Below are the code and all the weights of a small trained network. Each question names an input and a target symbol and asks about switching units off, where a switched-off unit gives its printed mean instead of its output.

import numpy as np


def w(rows, s, z=0):
    codes = np.array(rows[::2]) - 128.0
    scale = np.full(codes.shape[1], s)
    scale[-1] = z or s
    return codes * scale


def norm(h):
    return h / np.sqrt((h * h).mean(-1, keepdims=True) + 1e-5)


def f(y):
    return np.maximum(y, 0)


def softmax(a):
    e = np.exp(a - a.max(-1, keepdims=True))
    return e / e.sum(-1, keepdims=True)


def log_softmax(a):
    a = a - a.max(-1, keepdims=True)
    return a - np.log(np.exp(a).sum(-1, keepdims=True))


def net(x, mask):
    ids = ['ΔΞαβεημτφψω'.index(c) for c in x.split()]
    T = len(ids)
    res = E[ids] + P[:T]
    r = norm(res)
    for j in range(2):
        rows = slice(2 * j, 2 * j + 2)
        q, k, v = (r @ M[0][rows].T for M in (Q, K, V))
        z = softmax(np.where(np.tri(T) > 0, q @ k.T / 2**0.5, -1e9)) @ v
        o = O[0][rows]
        res = res + np.where(mask[j], z, o[:, -1]) @ o[:, :-1]
    y = f(norm(res) @ A[0][:, :-1].T + A[0][:, -1])
    res = res + np.where(mask[2:10], y, B[0][:, -1]) @ B[0][:, :-1]
    return log_softmax(norm(res)[-1] @ U[:, :-1].T + U[:, -1])


Q, K, V, O, A, B = {}, {}, {}, {}, {}, {}
E = w([
[99,134,172,184],'Δ',
[124,144,153,144],'Ξ',
[83,138,161,170],'α',
[133,160,143,131],'β',
[135,144,144,140],'ε',
[115,60,159,4],'η',
[144,170,144,119],'μ',
[145,176,140,116],'τ',
[53,154,147,145],'φ',
[96,162,118,166],'ψ',
[105,205,114,94],'ω',
],0.016)
P = w([
[207,211,254,242],'0',
[168,223,230,207],'1',
[147,210,201,177],'2',
[127,181,171,144],'3',
[124,158,144,113],'4',
[114,130,121,89],'5',
[124,115,113,75],'6',
[96,112,119,67],'7',
],0.0047)
Q[0] = w([
[97,254,193,175],'h0',
[94,121,125,140],'h0',
[105,99,100,79],'h1',
[98,232,158,149],'h1',
],0.015)
K[0] = w([
[85,80,15,50],'h0',
[167,74,137,106],'h0',
[173,143,122,158],'h1',
[83,64,82,2],'h1',
],0.008)
V[0] = w([
[123,135,44,213],'h0',
[157,155,176,120],'h0',
[104,74,193,113],'h1',
[78,188,6,113],'h1',
],0.011)
O[0] = w([
[101,97,51,255,48],'h0',
[134,126,114,28,252],'h0',
[133,44,151,74,141],'h1',
[129,176,178,175,74],'h1',
],0.0099,0.0038)
A[0] = w([
[137,234,73,222,209],'n0',
[152,223,144,146,131],'n1',
[96,146,93,197,105],'n2',
[229,34,103,128,167],'n3',
[249,185,114,81,176],'n4',
[57,189,107,71,3],'n5',
[51,193,198,44,136],'n6',
[188,123,1,140,187],'n7',
],0.0083,0.0038)
B[0] = w([
[164,118,62,36,206],'n0',
[35,118,86,165,188],'n1',
[245,132,22,136,154],'n2',
[4,194,84,124,141],'n3',
[104,80,149,196,191],'n4',
[200,61,177,195,152],'n5',
[186,109,117,140,255],'n6',
[225,2,128,193,138],'n7',
],0.0073,0.0096)
U = w([
[96,115,132,37,191],'Δ',
[178,122,171,95,166],'Ξ',
[189,148,177,116,97],'α',
[112,51,123,133,78],'β',
[127,109,205,216,143],'ε',
[170,99,37,159,158],'η',
[113,134,134,109,18],'μ',
[87,237,135,132,253],'τ',
[7,120,131,134,134],'φ',
[79,67,146,146,62],'ψ',
[156,108,159,141,59],'ω',
],0.015,0.004)

Each question gives the input, a string of symbols that net reads in full, and the target symbol t.
The units are the heads (2 rows each of Q, K, V and O) and the neurons (one row each of A and B). Each row of codes is followed by its name. A weight is (code - 128) times the scale printed after its matrix; where a second scale follows, it is the last column's (O, A, B and U).
mask holds one flag per unit, heads first, then neurons. A switched-off unit (its flag False) gives its mean, the last column of its rows in O or B, instead of its output. The means were averaged over made-up inputs and are rounded, as every weight is.
A unit's drop is (log p(t) with every unit on - log p(t) with that unit switched off) / (log p(t) with every unit on - log p(t) with every unit switched off).
The circuit of an input: a set's keep is (log p(t) with only the set's units on - log p(t) with every unit switched off) / (log p(t) with every unit on - log p(t) with every unit switched off). Starting from all 10 units, units are removed one at a time, each time the one whose removal leaves the highest keep (on an exact tie, the one counted first), for as long as the keep stays at least 0.8.
units of the circuit, in order: the units of the circuit, biggest drop first
top k neurons: the k neurons with the biggest drops, biggest first
drop when u is switched off: that unit's drop, to one decimal
input ω φ τ, target τ: units of the circuit, in order -> (h1, n1)
input ω Ξ ω φ τ τ μ, target α: top 4 neurons -> (n6, n4, n5, n3)
input ψ φ μ, target η: top 3 neurons -> (n1, n6, n0)
input ω Δ Δ τ φ φ μ Ξ, target ε: units of the circuit, in order -> (n0, h1)
input β τ ψ μ Δ φ ψ β, target η: units of the circuit, in order -> (h0)
input Δ Δ ψ Δ Δ φ α α, target ε: units of the circuit, in order -> (n0, h0)
input Δ φ Ξ, target ε: units of the circuit, in order -> (n0, h1, h0)
input ψ Ξ Δ Ξ Δ Δ φ τ, target ε: top 4 neurons -> (n4, n0, n1, n2)
input φ ψ φ ω ψ ψ φ Δ, target η: top 2 neurons -> (n2, n0)
input β ψ Δ τ μ ψ μ τ, target η: units of the circuit, in order -> (h0, n4)
input ω τ φ β, target ε: top 2 neurons -> (n4, n2)
input ψ Δ ψ φ Δ, target η: top 2 neurons -> (n2, n4)
input Δ α ψ Δ φ, target η: units of the circuit, in order -> (h0, n2)
input φ μ τ ω τ, target τ: units of the circuit, in order -> (h1)
input ω ψ ψ ε φ φ τ, target ε: top 3 neurons -> (n4, n2, n1)
input α τ μ α Δ φ β φ, target ε: top 2 neurons -> (n0, n5)
input Δ Δ Ξ, target Δ: top 2 neurons -> (n3, n1)
input ψ φ μ Δ Ξ μ ε Δ, target Ξ: top 2 neurons -> (n1, n6)
input φ α β α μ ψ Δ α, target η: drop when n1 is switched off -> 0.1
input φ μ Ξ μ φ Δ ε, target ε: top 3 neurons -> (n0, n4, n2)
input Δ ψ Δ ψ ψ ε μ, target η: drop when n0 is switched off -> 0.1
input η φ φ φ τ Δ, target Δ: drop when n7 is switched off -> 0.0
input η Ξ μ, target Δ: units of the circuit, in order -> (h1)
